Each row has a class, written after it.
-166,33,218,82,117,243,-13,188,106,-107,105,150,-342,221,23,-321,213,60,116,79,89,26,194,248,-240,246,-65,-54,290,153,40,-135,-130,-82,-21,9,445,49,-67
W
167,19,-83,55,-66,-52,-168,150,-78,80,-12,-11,90,-189,114,220,-257,18,-24,128,-86,-74,-185,-233,-76,-148,43,341,-9,110,341,107,-85,-24,16,-40,39,44,96
D
-115,-240,-70,-121,-10,136,201,-195,94,-127,-14,-6,-10,180,-183,-47,155,-170,-160,-28,81,65,167,85,44,194,-14,-260,82,-159,-92,-66,238,-61,-260,29,-225,-43,-150
G
-22,82,34,55,33,-35,-68,62,27,95,-1,59,-85,-31,125,48,-77,67,89,-35,-23,-21,3,-15,-158,-98,-13,121,17,153,59,-35,-213,-25,56,-2,290,41,7
G
-192,103,143,51,133,156,-2,55,96,92,53,139,-227,137,102,-71,-81,96,195,10,21,35,128,129,-315,64,-4,100,190,289,155,-87,-188,-204,62,19,382,60,-55
G
-18,-68,-50,-245,-270,41,141,-278,8,-130,-122,-120,-19,76,-253,-74,488,-135,-195,-66,172,157,229,163,456,383,-95,-550,65,-332,-396,-10,298,203,-132,98,-225,-21,-11
C
243,-189,-237,28,-40,-180,-98,-35,-60,180,-99,-109,233,-199,17,387,-385,-48,-73,64,-129,-119,-301,-311,-95,-359,97,392,-248,7,322,155,-41,-11,-78,-33,-129,-5,24
G
153,41,-74,-16,-124,-126,-150,-16,-34,182,-89,-59,59,-183,84,245,-120,23,-13,-9,-26,-30,-105,-147,16,-99,-24,182,-110,-1,62,66,-92,122,40,13,37,37,78
E
-43,60,90,52,121,63,-84,71,-43,18,-47,44,-320,41,10,-222,154,162,152,113,3,-9,23,78,-156,136,-17,-33,-5,284,30,-148,-59,-74,126,30,267,105,-48
D
181,19,-12,92,-4,-80,-222,245,-30,88,-15,-37,-4,-171,159,149,-255,95,37,129,-67,-131,-194,-167,-180,-144,31,421,-46,123,342,88,-198,63,54,-38,201,36,96
E
285,123,-80,202,8,-254,-306,207,-181,293,-147,-33,-67,-304,228,238,-279,273,130,177,-215,-181,-390,-326,-196,-353,62,497,-276,339,337,93,-276,24,198,-15,234,142,82
G
-511,-156,185,-90,221,530,376,-205,205,-279,187,237,-292,503,-226,-526,353,-164,69,-35,260,184,508,477,-263,502,-40,-435,399,71,-150,-318,211,-370,-215,42,175,-52,-266
Q
-113,-236,-112,-163,-63,133,202,-253,76,-111,-2,-21,53,161,-221,-117,175,-204,-175,-45,104,72,186,109,107,195,9,-286,101,-208,-103,-43,251,-75,-272,59,-275,-64,-132
M
-207,97,169,130,101,75,-60,89,80,50,65,191,-293,130,80,-187,119,83,182,-35,66,23,127,207,-316,47,-32,20,109,217,2,-111,-260,-67,69,70,594,62,-32
W
-137,-148,34,147,256,90,11,101,111,77,90,165,-140,140,66,-60,-254,79,121,24,16,-78,-35,95,-551,-103,85,263,-18,252,285,-119,-223,-178,-61,-5,311,-14,-87
Q
30,39,-52,18,54,-30,-36,-7,-48,107,-95,-47,-165,-42,28,-46,46,134,53,100,-69,-66,-60,-59,-66,-9,-7,10,-97,182,58,-35,-32,0,117,27,111,84,1
M
-228,-139,57,70,274,217,74,28,145,-15,150,171,-221,252,10,-165,-91,12,125,20,38,9,102,174,-524,26,45,118,124,265,216,-162,-90,-235,-96,-4,367,1,-115
A
107,72,-58,112,30,-179,-217,123,-2,298,-23,22,29,-198,231,242,-396,134,120,-2,-84,-114,-225,-191,-323,-320,71,463,-135,231,288,86,-323,6,167,40,350,61,114
M
97,106,33,161,154,-48,-220,157,-55,214,-17,30,-174,-141,191,51,-209,177,212,142,-94,-118,-193,-142,-325,-156,56,374,-130,407,274,-32,-251,-28,204,22,413,136,69
A
183,-5,-129,-77,-157,-119,-72,-104,-118,77,-173,-141,-3,-154,-100,63,146,12,-79,113,-30,-17,-126,-131,273,60,-25,-114,-174,-47,-65,29,136,142,71,34,-140,83,40
D
-154,17,183,22,33,190,5,119,70,-126,98,127,-385,216,-34,-342,334,120,50,55,125,113,206,309,-91,294,-71,-193,253,14,-71,-108,-33,-24,24,2,386,29,-15
S
-268,-175,90,35,204,264,156,-24,149,-117,75,190,-265,309,-99,-338,174,-22,56,-10,119,73,208,297,-325,211,2,-146,155,117,-32,-219,-1,-207,-164,17,225,-17,-189
Q
-71,20,61,-14,-55,-8,10,-60,15,20,-55,23,-242,74,-70,-172,322,77,-1,-27,103,82,101,226,65,168,-44,-288,4,-19,-246,-88,-67,101,60,87,311,38,7
M
-254,82,207,89,215,163,-53,96,156,46,103,210,-386,188,125,-217,-25,104,249,25,104,48,141,286,-484,117,13,85,161,397,120,-198,-263,-168,121,56,703,74,-52
D
10,18,24,-62,-83,-28,-49,-36,-14,23,-84,-7,-111,-7,-17,17,148,27,-50,-43,60,41,92,87,43,112,-41,-117,23,-38,-105,-48,-30,72,19,82,147,36,15
N
-125,-18,150,7,-9,203,53,96,39,-155,23,85,-306,201,-136,-395,463,74,13,46,161,115,204,333,8,368,-108,-286,206,-39,-175,-158,-8,27,-43,4,275,-1,-63
Q
52,59,-36,83,38,-79,-113,50,-71,56,-85,-2,-183,-66,41,-57,69,171,75,101,-58,-58,-94,-68,-80,-26,17,61,-137,138,80,-14,-74,62,106,21,145,92,31
S
128,-41,-58,-30,-176,-27,-84,48,-37,-51,-48,-38,-39,-61,-79,20,175,23,-123,43,15,53,-25,-39,173,101,-37,-52,55,-185,13,71,82,113,-52,-27,-38,8,73
S
-126,-249,-68,-124,18,160,223,-194,78,-120,-21,13,-14,212,-205,-96,185,-132,-154,-34,98,88,182,165,57,184,9,-310,86,-154,-139,-97,240,-89,-260,37,-187,-50,-159
A
-39,-20,-12,-98,-42,65,68,-135,-48,-95,-120,-56,-218,93,-191,-253,441,25,-25,66,87,74,143,139,213,322,-62,-396,-21,-28,-227,-120,185,100,-30,74,-96,65,-82
D
-190,82,151,151,242,145,-30,114,27,53,32,188,-465,159,72,-341,173,259,234,110,11,18,65,222,-378,153,-32,12,48,401,74,-195,-171,-129,135,15,537,77,-62
Q
563,-42,-383,-12,-302,-482,-291,16,-298,281,-295,-335,417,-582,71,615,-276,22,-209,103,-206,-235,-510,-572,415,-458,69,341,-487,-159,116,302,32,273,83,48,-441,69,165
C
168,-261,-271,-129,-134,-92,78,-201,-70,24,-124,-142,312,-118,-168,274,-49,-247,-264,23,-27,-41,-117,-210,258,-99,81,-66,-147,-286,34,124,245,105,-227,4,-465,-53,-35
W
-528,-153,235,-25,308,484,318,-63,263,-312,240,298,-402,557,-186,-630,417,-106,117,-39,238,174,450,543,-346,488,-9,-454,377,141,-204,-376,64,-255,-148,5,440,-27,-215
A
308,-67,-286,-207,-449,-213,-30,-314,-132,111,-230,-258,351,-278,-197,402,127,-195,-291,-75,-18,86,-84,-322,573,15,-60,-170,-151,-385,-160,174,288,222,-127,52,-528,21,100
A
-78,-6,58,-63,-67,144,3,68,11,-123,44,30,-208,94,-79,-175,305,23,-26,47,107,47,118,127,2,255,-40,-103,184,-52,-10,-28,64,57,-16,32,174,41,-3
N
-244,95,207,82,223,231,17,38,61,-65,22,160,-473,235,14,-416,267,138,218,118,70,41,187,264,-256,278,-20,-188,132,316,-43,-213,-52,-114,115,45,440,112,-106
S
-356,63,347,109,234,351,71,192,161,-306,175,244,-586,399,-30,-696,490,134,219,35,210,140,387,536,-277,450,-78,-305,346,180,-136,-278,-154,-56,9,-12,674,-4,-124
S
196,49,-182,-36,-102,-145,-171,-32,-51,299,-69,-92,257,-311,186,537,-534,-80,-5,10,-123,-121,-204,-450,-138,-326,74,499,-95,149,433,212,-128,-38,3,22,-104,44,111
G
-28,42,45,-42,5,87,32,-96,-62,-72,-84,-23,-263,79,-123,-242,369,50,17,113,65,54,109,164,189,275,-31,-374,-16,-1,-212,-136,130,78,73,29,71,68,-3
S
-270,-142,48,32,254,217,115,26,156,-34,120,172,-177,225,-6,-169,-110,-50,98,-18,75,-39,140,156,-463,47,66,87,137,197,173,-176,-82,-263,-91,31,270,-14,-153
N
435,82,-209,96,-71,-364,-300,111,-180,418,-167,-111,263,-460,235,527,-595,145,14,134,-300,-226,-515,-618,-169,-489,151,640,-351,262,460,201,-194,11,218,-15,-73,139,187
M
-182,1,70,-117,-66,162,129,-174,64,-68,1,59,-129,155,-137,-178,353,-87,-34,-76,178,136,273,233,91,326,-84,-380,151,-88,-254,-112,95,45,-84,83,74,-6,-49
Q
-393,-196,45,-216,103,415,361,-259,173,-245,94,103,-135,402,-259,-309,301,-245,-73,-62,218,140,445,323,-86,434,-27,-424,312,-91,-121,-173,301,-228,-333,56,-161,-80,-259
E
-47,-231,-156,-80,-21,34,124,-119,15,-63,-28,-43,33,69,-142,26,61,-101,-139,-20,65,16,43,11,2,55,20,-98,1,-149,20,-21,158,-33,-173,17,-176,-45,-68
G
61,67,-9,10,-40,-67,-128,27,-15,160,-35,22,-27,-105,54,131,-96,-6,66,8,3,-36,-81,-59,-107,-62,29,144,-87,116,80,7,-168,42,77,41,250,55,75
E
150,67,-65,93,60,-119,-174,102,-83,214,-114,-20,-104,-162,123,132,-187,169,89,136,-145,-131,-220,-224,-200,-161,67,261,-194,306,232,28,-147,-5,131,26,127,108,51
M
-104,86,196,194,207,48,-189,368,80,-23,128,211,-400,96,194,-247,-25,276,234,61,7,-48,-17,177,-507,-34,13,299,103,347,252,-94,-412,-29,154,-34,786,53,-5
N
197,36,-173,-37,-179,-165,-105,-83,-66,248,-117,-100,198,-246,78,395,-218,-35,-85,21,-78,-59,-156,-285,87,-180,22,255,-99,-27,175,179,-5,44,-13,60,-162,43,99
W
339,-287,-398,-236,-363,-188,71,-321,-113,22,-226,-260,463,-177,-269,387,43,-231,-422,-35,-33,42,-117,-277,537,-31,-19,-189,-187,-507,-98,161,394,200,-327,-22,-899,-71,30
Q
408,-52,-280,-141,-400,-318,-121,-195,-190,186,-246,-254,334,-389,-61,502,-32,-81,-290,-12,-29,0,-237,-339,465,-132,-7,15,-303,-322,-68,218,142,323,-43,43,-421,3,141
Q
370,-32,-259,-168,-336,-249,-81,-155,-232,79,-301,-269,213,-304,-147,259,170,-59,-245,91,-80,-62,-179,-300,578,-24,3,-162,-286,-290,-182,118,242,269,-5,58,-500,78,94
N
-56,-57,49,-207,-251,104,186,-287,27,-127,-120,-95,-143,186,-291,-244,625,-139,-190,-109,170,198,323,299,467,488,-145,-691,124,-359,-522,-107,315,156,-121,97,-148,-21,-33
M
89,46,-71,100,-26,-119,-167,26,-8,243,-25,-23,27,-164,147,260,-279,76,68,-10,-65,-68,-149,-184,-210,-230,-5,367,-76,156,272,64,-220,-10,52,31,225,66,97
A
-120,86,82,86,99,7,-82,45,76,181,63,135,-186,30,143,-20,-104,96,151,8,18,-12,8,54,-354,-50,6,179,44,291,150,-62,-232,-81,121,76,517,84,-3
M
209,14,-107,-22,-120,-146,-103,-58,-161,143,-202,-87,-73,-160,-69,135,136,87,-89,124,-92,-30,-158,-167,208,37,11,-97,-206,-13,-31,55,140,127,16,61,-165,77,21
W
3,31,24,-9,-37,16,-98,-7,38,99,-5,16,-36,-68,91,136,-141,-2,57,6,4,4,4,-95,-151,-22,-7,167,61,152,143,27,-100,-79,25,39,186,51,26
C
71,-160,-186,34,18,-47,-14,-68,16,223,10,9,139,-84,28,286,-392,-60,-39,53,-94,-90,-191,-245,-274,-273,98,374,-113,118,367,86,-37,-183,-89,15,-30,22,-34
M
-283,110,193,33,118,210,34,53,113,12,102,191,-319,207,43,-236,124,57,189,-34,126,84,223,268,-313,210,-31,-75,219,259,-9,-164,-177,-142,94,53,474,61,-44
D
15,-236,-161,-117,-50,60,130,-176,1,-40,-37,-37,152,17,-137,98,-8,-152,-177,-39,72,18,61,-39,35,36,27,-82,-20,-161,5,0,174,-29,-238,11,-328,-81,-66
Q
-139,-237,-64,-115,9,156,218,-200,65,-148,-2,-1,-15,204,-223,-143,219,-210,-135,-40,113,52,199,156,68,203,18,-329,87,-191,-137,-91,225,-66,-246,39,-186,-63,-155
W
-91,77,81,48,132,65,-48,64,0,-1,-41,52,-298,64,13,-189,136,158,144,105,14,-39,45,120,-165,140,15,-44,-7,210,27,-124,-55,23,93,63,285,72,-3
N
33,-107,-88,132,164,-31,-100,109,14,218,47,60,85,-67,144,262,-513,-7,82,86,-106,-160,-194,-203,-489,-337,127,535,-60,266,491,37,-195,-237,-55,2,156,14,-24
W
-301,45,222,-13,54,230,113,-81,165,-105,54,141,-375,260,-83,-381,385,36,125,-94,212,160,314,390,-126,386,-91,-338,229,63,-240,-213,-47,-34,26,49,426,17,-66
Q
182,21,-98,57,-9,-163,-158,25,-138,151,-146,-85,-95,-168,22,68,1,138,38,155,-77,-85,-235,-116,53,-104,29,79,-262,131,63,-19,-53,126,131,13,91,106,26
D
198,-10,-168,-87,-145,-109,-75,-112,-136,57,-201,-143,3,-150,-80,111,137,1,-107,86,-62,-35,-87,-183,246,55,-27,-76,-158,-52,-19,20,176,131,18,41,-239,94,26
N
316,-59,-222,-170,-409,-217,-38,-264,-125,80,-219,-266,253,-243,-174,290,229,-179,-283,-54,13,88,-70,-183,654,56,-78,-290,-162,-410,-303,113,216,316,-64,48,-368,31,122
A
503,-11,-225,41,-253,-359,-317,181,-163,234,-185,-208,269,-445,138,500,-373,108,-133,144,-211,-182,-454,-459,111,-353,64,539,-288,-75,349,299,-108,211,73,-39,-139,41,229
E
-117,102,186,235,249,101,-191,369,56,22,131,185,-412,83,232,-223,-105,290,266,131,10,-51,-32,158,-555,-55,12,377,130,388,358,-79,-362,-102,153,-54,738,37,34
S
-42,-214,-138,-88,-6,66,122,-170,39,-26,-5,-40,96,54,-104,91,-89,-173,-118,-4,41,1,48,-40,-61,-27,35,9,19,-60,143,1,145,-114,-221,8,-233,-36,-101
D
-374,93,277,69,148,275,98,29,153,-42,147,252,-436,326,13,-400,303,87,197,-81,193,138,342,399,-363,321,-103,-179,289,249,-120,-258,-182,-190,35,66,559,58,-116
Q
-92,76,115,108,10,6,-103,70,75,76,-18,101,-238,67,78,-77,33,88,148,-43,11,39,38,91,-220,36,-22,52,51,172,5,-47,-238,-36,55,59,421,81,-15
G
-382,71,269,19,186,356,174,-57,78,-194,78,235,-590,435,-158,-710,659,141,186,73,190,194,400,559,-138,552,-119,-564,265,218,-332,-369,54,-150,23,58,470,70,-192
Q
-345,-166,71,-42,170,297,214,-127,188,-196,111,147,-241,368,-140,-332,243,-137,10,-64,147,74,318,341,-247,317,-26,-248,208,42,-54,-206,71,-169,-235,36,129,-43,-195
E
-36,-175,-93,15,67,17,39,-67,63,88,7,10,-12,52,-10,38,-141,-60,-35,-7,-11,-45,-32,-30,-243,-85,54,138,-60,54,146,-24,-16,-103,-114,38,1,-4,-89
M
29,34,3,8,-4,-28,-39,-7,-26,-15,-136,-36,-220,4,-70,-239,315,115,45,67,20,-1,10,80,105,159,-23,-230,-85,57,-194,-90,-7,142,90,54,135,83,-17
M
-178,71,150,39,153,169,7,38,40,-51,-18,106,-430,188,-46,-363,339,148,171,83,53,50,129,230,-159,267,-47,-210,80,225,-109,-158,-68,-20,78,54,387,100,-90
G
-306,-172,25,-89,117,292,236,-181,135,-115,55,114,-129,322,-199,-252,177,-136,12,-14,133,93,269,267,-126,272,-13,-254,202,-7,-42,-150,180,-237,-232,43,1,-45,-207
E
494,-199,-425,7,-253,-417,-231,-109,-197,285,-245,-323,527,-485,56,764,-532,-130,-261,45,-229,-225,-505,-657,193,-542,54,573,-478,-211,392,323,86,195,-106,-5,-559,19,86
N
-223,30,134,-10,38,120,47,-53,126,-2,53,121,-280,163,-14,-170,222,-23,61,-53,122,87,235,212,-167,231,-53,-152,165,97,-77,-110,-48,-52,-20,95,334,32,-69
W
-294,-194,52,-77,146,230,215,-57,130,-202,57,142,-215,322,-176,-367,310,-77,-17,8,160,76,254,359,-101,264,32,-330,132,-57,-181,-202,110,-66,-156,47,163,-43,-192
N
